Below are the code and all the weights of a small trained network. Each question names an input and a class and asks about switching units off, where a switched-off unit gives its printed mean instead of its output.

import numpy as np


def w(rows, s, z=0):
    codes = np.array(rows[::2]) - 128.0
    scale = np.full(codes.shape[1], s)
    scale[-1] = z or s
    return codes * scale


def f(y):
    return y / 2 * (1 + np.tanh(0.7978845608 * (y + 0.044715 * y**3)))


def log_softmax(a):
    a = a - a.max(-1, keepdims=True)
    return a - np.log(np.exp(a).sum(-1, keepdims=True))


def net(x, mask):
    res = np.array(x, float).reshape(1, 4) / 4 @ E
    y = f(res @ A[0][:, :-1].T + A[0][:, -1])
    res = res + np.where(mask, y, B[0][:, -1]) @ B[0][:, :-1]
    return log_softmax(res[-1] @ U[:, :-1].T + U[:, -1])


A, B = {}, {}
E = w([
[194,91,188,111,39,133],'x0',
[99,12,147,61,156,150],'x1',
[164,109,218,168,164,222],'x2',
[124,142,149,92,151,11],'x3',
],0.012)
A[0] = w([
[171,176,93,179,173,149,184],'neuron 0',
[160,123,134,181,47,93,195],'neuron 1',
[70,39,105,95,134,147,151],'neuron 2',
[173,43,184,67,106,168,188],'neuron 3',
[221,130,135,141,41,87,174],'neuron 4',
[95,132,91,69,86,25,215],'neuron 5',
[142,186,89,252,178,186,245],'neuron 6',
[86,228,121,58,242,67,210],'neuron 7',
[143,95,150,140,130,165,159],'neuron 8',
[184,55,197,150,105,135,132],'neuron 9',
[192,76,239,131,112,156,195],'neuron 10',
[152,193,132,151,60,77,210],'neuron 11',
[178,108,202,123,83,156,253],'neuron 12',
[60,86,133,73,167,44,240],'neuron 13',
[176,101,186,156,133,188,208],'neuron 14',
[122,32,87,68,66,189,218],'neuron 15',
],0.011,0.0038)
B[0] = w([
[132,199,114,116,154,186,193],'neuron 0',
[178,172,155,75,108,100,176],'neuron 1',
[101,72,105,116,106,123,194],'neuron 2',
[103,86,176,132,162,116,236],'neuron 3',
[176,171,166,85,107,63,195],'neuron 4',
[200,110,105,160,106,123,229],'neuron 5',
[71,217,91,61,166,254,254],'neuron 6',
[151,137,68,179,151,149,249],'neuron 7',
[110,135,145,74,159,70,177],'neuron 8',
[121,151,166,156,176,71,211],'neuron 9',
[93,128,192,134,170,68,246],'neuron 10',
[171,177,77,71,117,127,202],'neuron 11',
[135,184,223,102,175,56,223],'neuron 12',
[150,93,58,215,150,104,225],'neuron 13',
[65,144,140,108,167,155,228],'neuron 14',
[131,63,127,49,135,88,219],'neuron 15',
],0.011,0.014)
U = w([
[89,1,74,40,96,112,139],'0',
[51,122,215,103,222,95,132],'1',
[241,176,114,40,37,79,154],'2',
[44,204,77,72,177,231,200],'3',
[92,132,162,156,76,133,4],'4',
[144,107,19,214,169,120,141],'5',
],0.0086,0.003)

Each question gives the input, the list of numbers given to net, and the class t.
The units are the neurons (one row each of A and B). Each row of codes is followed by its name. A weight is (code - 128) times the scale printed after its matrix; where a second scale follows, it is the last column's (A, B and U).
mask holds one flag per neuron, in row order. A switched-off neuron (its flag False) gives its mean, the last column of its row in B, instead of its output. The means were averaged over made-up inputs and are rounded, as every weight is.
A unit's drop is (log p(t) with every unit on - log p(t) with that unit switched off) / (log p(t) with every unit on - log p(t) with every unit switched off).
The circuit of an input: a set's keep is (log p(t) with only the set's units on - log p(t) with every unit switched off) / (log p(t) with every unit on - log p(t) with every unit switched off). Starting from the 12 units with the biggest drops (on a tie, the unit counted first), units are removed one at a time, each time the one whose removal leaves the highest keep (on an exact tie, the one counted first), for as long as the keep stays at least 0.8.
circuit, biggest first: the units of the circuit, biggest drop first
k most important neurons: the k neurons with the biggest drops, biggest first
drop when u is switched off: that unit's drop, to one decimal
input [5,8,-4,7], class 0: circuit, biggest first -> neuron 15; neuron 2
input [6,8,-8,7], class 0: most important neuron -> neuron 15
input [-2,8,1,-1], class 0: circuit, biggest first -> neuron 2; neuron 15
input [0,-5,-8,-6], class 2: circuit, biggest first -> neuron 14; neuron 1
input [6,-7,6,7], class 2: 3 most important neurons -> neuron 11; neuron 4; neuron 1
input [-6,5,5,1], class 3: 4 most important neurons -> neuron 12; neuron 10; neuron 9; neuron 5
input [2,-4,-5,-7], class 2: 3 most important neurons -> neuron 14; neuron 1; neuron 4
input [-2,-8,-5,6], class 2: 3 most important neurons -> neuron 11; neuron 1; neuron 4
input [-4,4,-6,-2], class 5: drop when neuron 13 is switched off -> 0.1
input [-2,4,-1,1], class 5: drop when neuron 13 is switched off -> 0.2
input [-5,2,3,1], class 3: drop when neuron 5 is switched off -> 0.2
